Below are the code and all the weights of a small trained network. Each question names an input and a target symbol and asks about switching units off, where a switched-off unit gives its printed mean instead of its output.

import numpy as np


def w(rows, s, z=0):
    codes = np.array(rows[::2]) - 128.0
    scale = np.full(codes.shape[1], s)
    scale[-1] = z or s
    return codes * scale


def f(y):
    return y / 2 * (1 + np.tanh(0.7978845608 * (y + 0.044715 * y**3)))


def softmax(a):
    e = np.exp(a - a.max(-1, keepdims=True))
    return e / e.sum(-1, keepdims=True)


def log_softmax(a):
    a = a - a.max(-1, keepdims=True)
    return a - np.log(np.exp(a).sum(-1, keepdims=True))


def net(x, mask):
    ids = ['ΓΠΣΦαεζηθλξψ'.index(c) for c in x.split()]
    T = len(ids)
    res = E[ids] + P[:T]
    u = 0
    for l in range(2):
        r = res
        for j in range(2):
            rows = slice(4 * j, 4 * j + 4)
            q, k, v = (r @ M[l][rows].T for M in (Q, K, V))
            z = softmax(np.where(np.tri(T) > 0, q @ k.T / 4**0.5, -1e9)) @ v
            o = O[l][rows]
            res = res + np.where(mask[u + j], z, o[:, -1]) @ o[:, :-1]
        u += 2
        y = f(res @ A[l][:, :-1].T + A[l][:, -1])
        res = res + np.where(mask[u : u + 16], y, B[l][:, -1]) @ B[l][:, :-1]
        u += 16
    return log_softmax(res[-1] @ U[:, :-1].T + U[:, -1])


Q, K, V, O, A, B = {}, {}, {}, {}, {}, {}
E = w([
[42,82,239,96,99,174,95],'Γ',
[145,69,231,49,158,105,91],'Π',
[176,116,244,84,176,195,56],'Σ',
[79,35,165,88,99,76,148],'Φ',
[111,92,152,101,84,80,58],'α',
[65,95,67,145,50,28,77],'ε',
[148,155,114,108,194,57,19],'ζ',
[66,165,64,163,114,72,28],'η',
[101,210,190,210,129,76,33],'θ',
[87,117,98,135,208,2,151],'λ',
[214,88,11,145,133,213,104],'ξ',
[196,143,112,204,178,149,196],'ψ',
],0.0098)
P = w([
[108,237,125,11,68,113,164],'0',
[108,186,121,79,111,98,128],'1',
[69,147,125,122,169,120,109],'2',
[104,106,131,160,172,114,89],'3',
[116,75,124,192,185,110,76],'4',
[130,36,130,207,191,107,59],'5',
[165,1,122,218,192,96,42],'6',
],0.0078)
Q[0] = w([
[166,57,140,163,210,148,74],'0.h0',
[162,165,113,66,57,155,231],'0.h0',
[171,169,86,128,80,173,222],'0.h0',
[61,152,142,145,95,70,96],'0.h0',
[163,116,228,154,116,137,226],'0.h1',
[90,140,91,90,146,105,69],'0.h1',
[116,41,155,223,226,82,40],'0.h1',
[55,161,121,2,68,64,131],'0.h1',
],0.0087)
K[0] = w([
[123,70,142,210,169,122,97],'0.h0',
[101,173,137,25,101,88,154],'0.h0',
[88,153,165,26,152,120,155],'0.h0',
[178,171,87,138,99,175,118],'0.h0',
[99,72,87,47,84,180,72],'0.h1',
[135,182,135,181,126,66,155],'0.h1',
[123,74,135,218,156,81,78],'0.h1',
[145,255,115,96,91,81,146],'0.h1',
],0.0098)
V[0] = w([
[126,102,133,56,141,100,114],'0.h0',
[136,140,157,122,133,144,148],'0.h0',
[101,174,117,163,138,137,144],'0.h0',
[83,130,238,169,117,122,130],'0.h0',
[117,116,254,174,101,141,175],'0.h1',
[108,175,123,155,151,101,180],'0.h1',
[136,118,114,113,129,131,117],'0.h1',
[140,135,93,65,115,133,107],'0.h1',
],0.0071)
O[0] = w([
[228,96,166,172,74,154,182,192],'0.h0',
[148,140,117,88,144,126,147,71],'0.h0',
[67,177,107,119,158,133,130,106],'0.h0',
[157,120,8,78,161,197,66,113],'0.h0',
[187,104,1,28,135,158,54,6],'0.h1',
[15,171,96,66,163,94,121,120],'0.h1',
[147,118,154,152,119,120,150,138],'0.h1',
[159,157,191,147,73,136,204,145],'0.h1',
],0.005,0.0019)
A[0] = w([
[143,112,67,170,150,181,99,189],'0.n0',
[115,93,96,97,154,221,60,170],'0.n1',
[110,135,98,159,116,96,83,146],'0.n2',
[132,180,139,125,120,181,180,132],'0.n3',
[172,104,118,67,111,203,132,24],'0.n4',
[118,116,215,195,173,254,192,238],'0.n5',
[84,189,125,99,146,198,170,172],'0.n6',
[57,119,207,147,137,118,92,252],'0.n7',
[122,174,144,122,130,102,82,110],'0.n8',
[184,149,146,106,103,162,188,91],'0.n9',
[151,188,102,128,102,189,208,59],'0.n10',
[123,167,167,70,143,93,107,120],'0.n11',
[120,122,175,83,97,141,181,62],'0.n12',
[87,135,141,91,95,135,140,73],'0.n13',
[124,157,88,207,189,167,199,193],'0.n14',
[143,183,153,144,113,136,140,92],'0.n15',
],0.0071,0.0039)
B[0] = w([
[190,115,18,111,146,128,107,165],'0.n0',
[171,110,62,24,143,165,31,161],'0.n1',
[94,137,86,142,120,86,50,165],'0.n2',
[136,190,130,89,67,185,152,121],'0.n3',
[81,204,102,63,188,202,177,113],'0.n4',
[252,126,162,138,24,80,132,177],'0.n5',
[180,131,77,78,53,159,148,129],'0.n6',
[118,118,173,126,86,2,55,255],'0.n7',
[99,178,169,144,144,114,84,141],'0.n8',
[69,198,181,85,119,164,135,118],'0.n9',
[110,194,189,106,89,250,156,119],'0.n10',
[74,181,222,94,149,88,150,144],'0.n11',
[15,146,130,56,175,190,114,118],'0.n12',
[51,172,103,78,138,164,158,118],'0.n13',
[250,152,48,181,112,76,208,157],'0.n14',
[113,190,158,127,123,143,147,118],'0.n15',
],0.0051,0.0063)
Q[1] = w([
[157,107,96,144,102,196,142],'1.h0',
[131,109,120,127,118,76,70],'1.h0',
[23,158,170,71,128,134,155],'1.h0',
[93,169,110,114,118,172,138],'1.h0',
[168,136,127,99,131,239,158],'1.h1',
[89,168,157,111,187,139,128],'1.h1',
[250,62,41,183,123,155,122],'1.h1',
[94,163,90,159,101,175,156],'1.h1',
],0.014)
K[1] = w([
[101,99,205,88,137,120,30],'1.h0',
[143,110,109,230,187,92,152],'1.h0',
[138,252,133,85,62,149,182],'1.h0',
[115,174,167,65,115,140,154],'1.h0',
[94,39,197,29,16,174,121],'1.h1',
[120,170,94,80,95,163,219],'1.h1',
[134,2,149,169,158,121,60],'1.h1',
[170,149,166,27,140,183,115],'1.h1',
],0.0096)
V[1] = w([
[127,145,110,138,199,94,181],'1.h0',
[165,73,124,75,121,164,162],'1.h0',
[51,98,179,59,144,65,115],'1.h0',
[127,166,148,134,186,112,185],'1.h0',
[140,192,186,116,111,152,62],'1.h1',
[27,53,69,142,7,95,146],'1.h1',
[129,189,75,212,127,120,106],'1.h1',
[141,195,61,184,132,126,109],'1.h1',
],0.011)
O[1] = w([
[125,88,89,59,84,115,132,142],'1.h0',
[200,214,71,156,138,101,101,2],'1.h0',
[137,22,111,184,83,156,55,187],'1.h0',
[119,57,97,50,127,60,107,102],'1.h0',
[99,115,132,200,254,170,156,176],'1.h1',
[69,232,65,136,9,182,162,192],'1.h1',
[55,106,173,86,127,146,203,223],'1.h1',
[72,80,167,81,129,161,186,178],'1.h1',
],0.0093,0.0046)
A[1] = w([
[94,79,173,87,216,76,133,121],'1.n0',
[66,142,49,135,254,247,94,121],'1.n1',
[114,159,187,122,97,132,83,155],'1.n2',
[51,119,172,158,116,88,79,142],'1.n3',
[141,205,169,188,124,137,132,46],'1.n4',
[125,142,101,33,116,58,136,79],'1.n5',
[194,142,57,184,141,127,71,150],'1.n6',
[172,212,132,67,158,90,124,27],'1.n7',
[168,164,8,106,179,103,127,187],'1.n8',
[98,130,94,55,222,112,168,173],'1.n9',
[127,67,141,47,122,193,77,64],'1.n10',
[160,145,115,158,205,140,92,29],'1.n11',
[161,147,12,104,116,145,38,2],'1.n12',
[85,203,88,83,63,130,129,163],'1.n13',
[108,93,228,92,102,142,237,75],'1.n14',
[137,191,205,142,174,141,162,112],'1.n15',
],0.0071,0.007)
B[1] = w([
[174,138,118,121,54,172,164,252],'1.n0',
[168,180,1,120,141,104,253,163],'1.n1',
[137,146,75,159,121,129,190,171],'1.n2',
[201,130,95,112,154,159,167,247],'1.n3',
[65,63,77,123,104,121,123,158],'1.n4',
[149,139,121,139,177,209,99,200],'1.n5',
[108,164,124,99,161,103,52,206],'1.n6',
[54,67,93,178,126,137,138,166],'1.n7',
[78,134,187,33,124,162,102,164],'1.n8',
[169,154,161,117,103,168,88,208],'1.n9',
[121,165,94,172,156,74,184,178],'1.n10',
[72,91,128,92,126,92,176,149],'1.n11',
[7,105,250,112,76,60,190,152],'1.n12',
[207,75,203,125,145,121,155,170],'1.n13',
[80,167,99,153,181,108,65,217],'1.n14',
[149,95,106,146,81,61,129,167],'1.n15',
],0.0079,0.011)
U = w([
[73,177,63,95,135,120,122,89],'Γ',
[92,111,175,127,191,96,84,71],'Π',
[179,136,80,118,194,94,116,60],'Σ',
[92,152,178,112,63,113,87,62],'Φ',
[181,186,58,189,125,174,44,212],'α',
[172,154,150,150,18,203,174,31],'ε',
[174,42,246,185,182,147,134,76],'ζ',
[2,107,188,140,150,179,139,110],'η',
[134,138,61,143,181,197,194,79],'θ',
[136,60,50,71,69,90,132,136],'λ',
[181,195,170,173,113,32,203,196],'ξ',
[182,172,170,34,120,196,135,254],'ψ',
],0.0054,0.0043)

Each question gives the input, a string of symbols that net reads in full, and the target symbol t.
The units are the heads (4 rows each of Q, K, V and O) and the neurons (one row each of A and B). Each row of codes is followed by its name. A weight is (code - 128) times the scale printed after its matrix; where a second scale follows, it is the last column's (O, A, B and U).
mask holds one flag per unit, layer by layer, with each layer's heads first. A switched-off unit (its flag False) gives its mean, the last column of its rows in O or B, instead of its output. The means were averaged over made-up inputs and are rounded, as every weight is.
A unit's drop is (log p(t) with every unit on - log p(t) with that unit switched off) / (log p(t) with every unit on - log p(t) with every unit switched off).
The circuit of an input: a set's keep is (log p(t) with only the set's units on - log p(t) with every unit switched off) / (log p(t) with every unit on - log p(t) with every unit switched off). Starting from the 12 units with the biggest drops (on a tie, the unit counted first), units are removed one at a time, each time the one whose removal leaves the highest keep (on an exact tie, the one counted first), for as long as the keep stays at least 0.8.
units of the circuit, in order: the units of the circuit, biggest drop first
top k neurons: the k neurons with the biggest drops, biggest first
top k neurons in layer l: the k neurons of layer l with the biggest drops, biggest first
heads that matter: for each layer, one digit per head in row order, 1 if its drop is at least 0.15 and else 0, layers parted by /
input ζ α Σ θ λ, target λ: units of the circuit, in order	(1.h0; 1.h1)
input ζ α λ λ ζ ψ Σ, target ψ: heads that matter	10 / 10
input ξ ε Π, target ξ: heads that matter	00 / 10
input α ξ α θ, target ξ: heads that matter	00 / 11
input ζ Σ θ ξ, target θ: units of the circuit, in order	(0.n7; 1.n1; 1.h1)
input Γ Γ η, target η: units of the circuit, in order	(1.h1; 1.h0)
input ξ η Π ζ ζ Γ, target ζ: units of the circuit, in order	(1.h1; 0.n5)
input Π Σ α, target α: heads that matter	00 / 11
input ψ Γ α Π α α Π, target α: units of the circuit, in order	(1.h0; 1.h1)
input α ξ ψ ξ ψ, target ξ: top 2 neurons	(0.n5; 1.n15)
input λ ε ζ ζ Π ζ ψ, target ζ: units of the circuit, in order	(1.h1; 1.n1)
input α α λ α ζ, target λ: units of the circuit, in order	(1.h0; 0.n14; 1.h1; 0.n1)
input α ψ α Π ζ α, target ζ: units of the circuit, in order	(1.h1; 1.h0)
input Σ η ψ Γ, target ψ: heads that matter	00 / 10
input α α α λ α α, target λ: units of the circuit, in order	(1.h0; 0.n14; 1.h1)
input ζ Φ ξ, target Φ: heads that matter	00 / 01
input λ Π α Σ, target α: units of the circuit, in order	(1.h0; 0.n5; 1.h1)
input ζ ξ Φ Σ ψ ψ η, target ψ: heads that matter	00 / 10
input ζ α ξ Γ ε α, target ε: heads that matter	00 / 01
input ζ ψ Π ξ ψ ε ε, target ψ: heads that matter	10 / 10
input α α ζ α α, target ζ: heads that matter	00 / 11
input α θ α ψ Γ ζ ξ, target ζ: heads that matter	11 / 11
input Σ α ψ Σ λ ψ ψ, target ψ: heads that matter	11 / 10
input α ζ ψ λ, target ψ: top 2 neurons	(1.n9; 1.n0)
input ξ ψ α ψ, target α: top neuron	(0.n7)
input Φ ξ ξ α, target ξ: top neuron in layer 1	(1.n15)
input Σ Φ ξ λ, target ξ: heads that matter	10 / 10
input ψ Φ Π ξ ε, target ξ: heads that matter	00 / 10
